[[ 38  11  33 -41]
 [-31  24 -15 -17]
 [ -4   0  26  60]
 [ 22  18  30  77]
 [-25  28 -23 -17]]
:
[[ 11  33]
 [ 24 -15]]

[[ 28  -2 -34 -14]
 [  7  -5  -7 -48]
 [ 63   1 -39 -27]]
:
[[ -2 -34]
 [ -5  -7]]

[[-11   4  -6   7]
 [-64  28  62  11]]
:
[[ 4 -6]
 [28 62]]

[[-22  37 -11  33  50]
 [  1 -19  12 -13 -23]
 [ -3  12  -9   8  18]
 [-29  -1  18  47  58]
 [ -1   4  -3   5   9]]
:
[[ 37 -11]
 [-19  12]]

[[-18  -2   4 -11   6]
 [-19   1   7   4  12]
 [-19  57  -6   4  -1]
 [-15 -10  -4  -3  -5]
 [  1   1  12   1  15]]
:
[[-2  4]
 [ 1  7]]

[[  4 -38  12  50   6]
 [  4  28  32 -59   0]
 [  3  49  53  36  -2]
 [ -3 -18 -11 -52   3]
 [-12  59  32  15   0]]
:
[[-38  12]
 [ 28  32]]

[[ 44  42  44  21]
 [-58 -53 -58 -28]]
:
[[ 42  44]
 [-53 -58]]

[[ 59 -24   2]
 [-44  26  -1]
 [-17 -43   0]
 [-56  25   1]
 [ 58  17  -9]]
:
[[-24   2]
 [ 26  -1]]
---
[[  3 -13  -3]
 [-42 -58 -32]
 [ 23  -1 -68]]
:
[[-13  -3]
 [-58 -32]]

[[  3  53 -12]
 [-52  73  -2]
 [ 26  -8 -14]
 [-21  17 -15]
 [-49   4  -1]]
:
[[ 53 -12]
 [ 73  -2]]

[[-15 -46  36  65]
 [-47  30  42  52]
 [  1 -62  25  52]]
:
[[-46  36]
 [ 30  42]]

[[  2  56   7]
 [  0 -13  13]
 [ 56 -13  18]
 [ 10  30  13]]
:
[[ 56   7]
 [-13  13]]

[[ 29  18  -5 -12]
 [ 18  66  -4 -30]
 [ 15 -29   7 -22]
 [ 13  66  14 -51]]
:
[[18 -5]
 [66 -4]]

[[-29   4  29 -11]
 [ 19  27   5  73]]
:
[[ 4 29]
 [27  5]]

[[-20 -51 -73]
 [-21 -48 -67]]
:
[[-51 -73]
 [-48 -67]]

[[-13   5 -65 -38]
 [-12  -6 -11 -20]
 [-26 -41   8  12]
 [ -6  -1  -4 -10]]
:
[[  5 -65]
 [ -6 -11]]

[[ 11   5  -4  16  31]
 [  8  24   0  31   6]
 [ 11  -1  39  35 -30]
 [ 18 -21  -5   0  57]
 [ 14 -15  -4   3  47]]
:
[[ 5 -4]
 [24  0]]
---
[[ -7 -32  35 -56 -55]
 [ 53  -1 -51  -5 -48]
 [ 55 -14  15 -50 -11]
 [ 28 -64  -9  68 -59]
 [ 44   4 -10 -28 -67]
 [-51 -64   9  -4 -64]
 [-55 -21 -46 -39 -64]]
:
[[ 53  -1 -51  -5 -48]
 [ 28 -64  -9  68 -59]
 [-51 -64   9  -4 -64]]

[[-59 -44  -4 -21   6 -36 -18 -39   3 -21 -13  18  15]
 [-66 -44 -37 -28 -30 -41 -23  35 -48  -2 -38 -62  33]
 [ -6  -7  -9  -6  -7  -8  -7  -6 -10  -5  -8 -10  -7]
 [-17 -59 -19   3  20 -40 -31 -39  -9  17  -9  11 -24]
 [-20   8 -12 -34 -47  -1 -10   4 -19 -47 -25 -36 -16]
 [ 29  31   5  20   0  -4  50   2 -20  13  -4 -22  47]]
:
[[-66 -44 -37 -28 -30 -41 -23  35 -48  -2 -38 -62  33]
 [-17 -59 -19   3  20 -40 -31 -39  -9  17  -9  11 -24]
 [ 29  31   5  20   0  -4  50   2 -20  13  -4 -22  47]]

[[ 17 -25 -15  52 -42  43   6  -6  43   5 -36  -9]
 [ 19 -12  -8  52 -36  36   8 -23  50  13 -50 -13]
 [ 15  -6 -19  43 -29  22   4 -12  56  10 -50 -18]
 [ 49 -15  42  45 -15 -21 -10 -61  11  39  40  12]]
:
[[ 19 -12  -8  52 -36  36   8 -23  50  13 -50 -13]
 [ 49 -15  42  45 -15 -21 -10 -61  11  39  40  12]]

[[ 58  13 -11 -50 -30   3  37]
 [ 39  17  21 -31 -39  -7  21]
 [-37 -17 -21  31  39   7 -21]
 [ 44  17  14 -36 -38  -5  26]
 [ 58   5 -36 -52 -12  10  40]
 [ 58  13  -9 -50 -31   2  36]
 [ 24 -10 -53 -24  21  16  20]
 [ 61  10 -24 -53 -23   6  40]
 [-58  -4  38  51  11 -11 -39]
 [-39   6  52  36 -11 -15 -29]]
:
[[ 39  17  21 -31 -39  -7  21]
 [ 44  17  14 -36 -38  -5  26]
 [ 58  13  -9 -50 -31   2  36]
 [ 61  10 -24 -53 -23   6  40]
 [-39   6  52  36 -11 -15 -29]]

[[  0  15   1  23  15 -36   3 -19]
 [  1 -22  -1 -70 -44 -13 -24 -11]]
:
[[  1 -22  -1 -70 -44 -13 -24 -11]]

[[-21 -16 -57  36  36  26  21   5  24 -35  -6 -51 -29  62   1]
 [ -5  -7   0 -49  -3  16 -36   2 -68  -9 -46 -32   9  23 -22]
 [ -1 -16 -46  45  67   6  58 -26  -2   4  10 -10 -14  47  16]]
:
[[ -5  -7   0 -49  -3  16 -36   2 -68  -9 -46 -32   9  23 -22]]

[[ 13 -61 -69   8  15   7  -2  -4  -8 -14 -34  17]
 [-16   2   4 -22 -26 -18 -18 -20 -21 -12 -11 -29]
 [ 12 -57 -64   8  14   2  -4  -6  -9 -13 -36  14]
 [-54  23 -67 -11 -45 -76 -49 -56  20 -47 -49   4]
 [-58  30  46 -62 -69 -53 -50 -47 -44 -32 -15 -78]
 [  2 -43  15 -27  -7   7  -6  -5 -54  -1  -9 -43]
 [ 16 -60 -65   9  15   7  -2  -5 -11 -12 -37  14]]
:
[[-16   2   4 -22 -26 -18 -18 -20 -21 -12 -11 -29]
 [-54  23 -67 -11 -45 -76 -49 -56  20 -47 -49   4]
 [  2 -43  15 -27  -7   7  -6  -5 -54  -1  -9 -43]]

[[ 38   4 -25 -21  29  57 -33 -37 -21 -47 -14  47 -58 -46]
 [-43  23  28  -2 -13 -60  11  43  -7  53 -20 -26  35  42]]
:
[[-43  23  28  -2 -13 -60  11  43  -7  53 -20 -26  35  42]]

[[-40 -35 -51  11  17 -64 -35]
 [ 15 -21 -21 -22 -18 -53  20]
 [-46 -34 -59  13  19 -67 -37]
 [-41 -30 -51   7  13 -56 -34]
 [ 18 -25 -23 -25 -23 -59  24]]
:
[[ 15 -21 -21 -22 -18 -53  20]
 [-41 -30 -51   7  13 -56 -34]]
---
[[ 21 -58   3  75 -17 -54 -32 -27]
 [ 23 -44   0  55  10 -41 -74 -22]]
:
[[ 23 -44   0  55  10 -41 -74 -22]]

[[-19  16 -22  -1  20]
 [-32  -3  -2  -3 -25]
 [-44  -6   0 -35   3]
 [-56 -34  22  -8 -32]
 [ -7 -12  17 -33 -10]
 [-15  17 -22  -3   7]]
:
[[-32  -3  -2  -3 -25]
 [-56 -34  22  -8 -32]
 [-15  17 -22  -3   7]]

[[  5  10 -37   7   9 -66  11 -11 -11   4]
 [  6  33 -26 -12 -43 -65 -18  28 -30   2]]
:
[[  6  33 -26 -12 -43 -65 -18  28 -30   2]]

[[-56  27  30 -29]
 [-55 -61  12 -19]
 [ 59 -19 -15  23]
 [ 38 -61 -28 -32]
 [ 26  28 -17 -38]
 [-58  28  30 -22]
 [-57  26  19 -26]
 [ 58 -26  -4  21]
 [ 58 -25  -4  21]
 [-40  45  22  33]
 [-56 -62  13 -16]
 [ 59 -31 -17  20]]
:
[[-55 -61  12 -19]
 [ 38 -61 -28 -32]
 [-58  28  30 -22]
 [ 58 -26  -4  21]
 [-40  45  22  33]
 [ 59 -31 -17  20]]

[[-76 -32  14 -18]
 [-76 -33  15 -18]
 [-76   6   0   3]
 [-76 -15   6  -8]
 [-76  51 -21  28]
 [-76 -32  14 -19]
 [-76 -17   6  -9]
 [-76 -31  14 -19]
 [-76  48 -18  29]
 [-76 -17  10 -10]]
:
[[-76 -33  15 -18]
 [-76 -15   6  -8]
 [-76 -32  14 -19]
 [-76 -31  14 -19]
 [-76 -17  10 -10]]

[[ 27 -31 -28  36 -18  58   6 -31  25  11  34 -24  34 -19]
 [  0   5  -2  12  46  47  -3   6  -5   6  14  57  12  -5]
 [-34   6  -2 -39   7  44   2 -12 -37  -5 -31  -4 -35  -4]
 [ 29  -9  -9  47  -7  -9  -5 -27  33  -1  32  -3  40 -10]
 [ -1  37  26  -5  32   8   2 -14 -10  -1  -3  27 -13  24]
 [-30  28  21 -37  38  -3   1  48 -23 -15 -30  38 -33  14]]
:
[[  0   5  -2  12  46  47  -3   6  -5   6  14  57  12  -5]
 [ 29  -9  -9  47  -7  -9  -5 -27  33  -1  32  -3  40 -10]
 [-30  28  21 -37  38  -3   1  48 -23 -15 -30  38 -33  14]]

[[ 72 -65 -10  60 -13]
 [-66  34  -1  -9 -25]]
:
[[-66  34  -1  -9 -25]]

[[ 60  -7  -2]
 [-18  32  15]]
:
[[-18  32  15]]
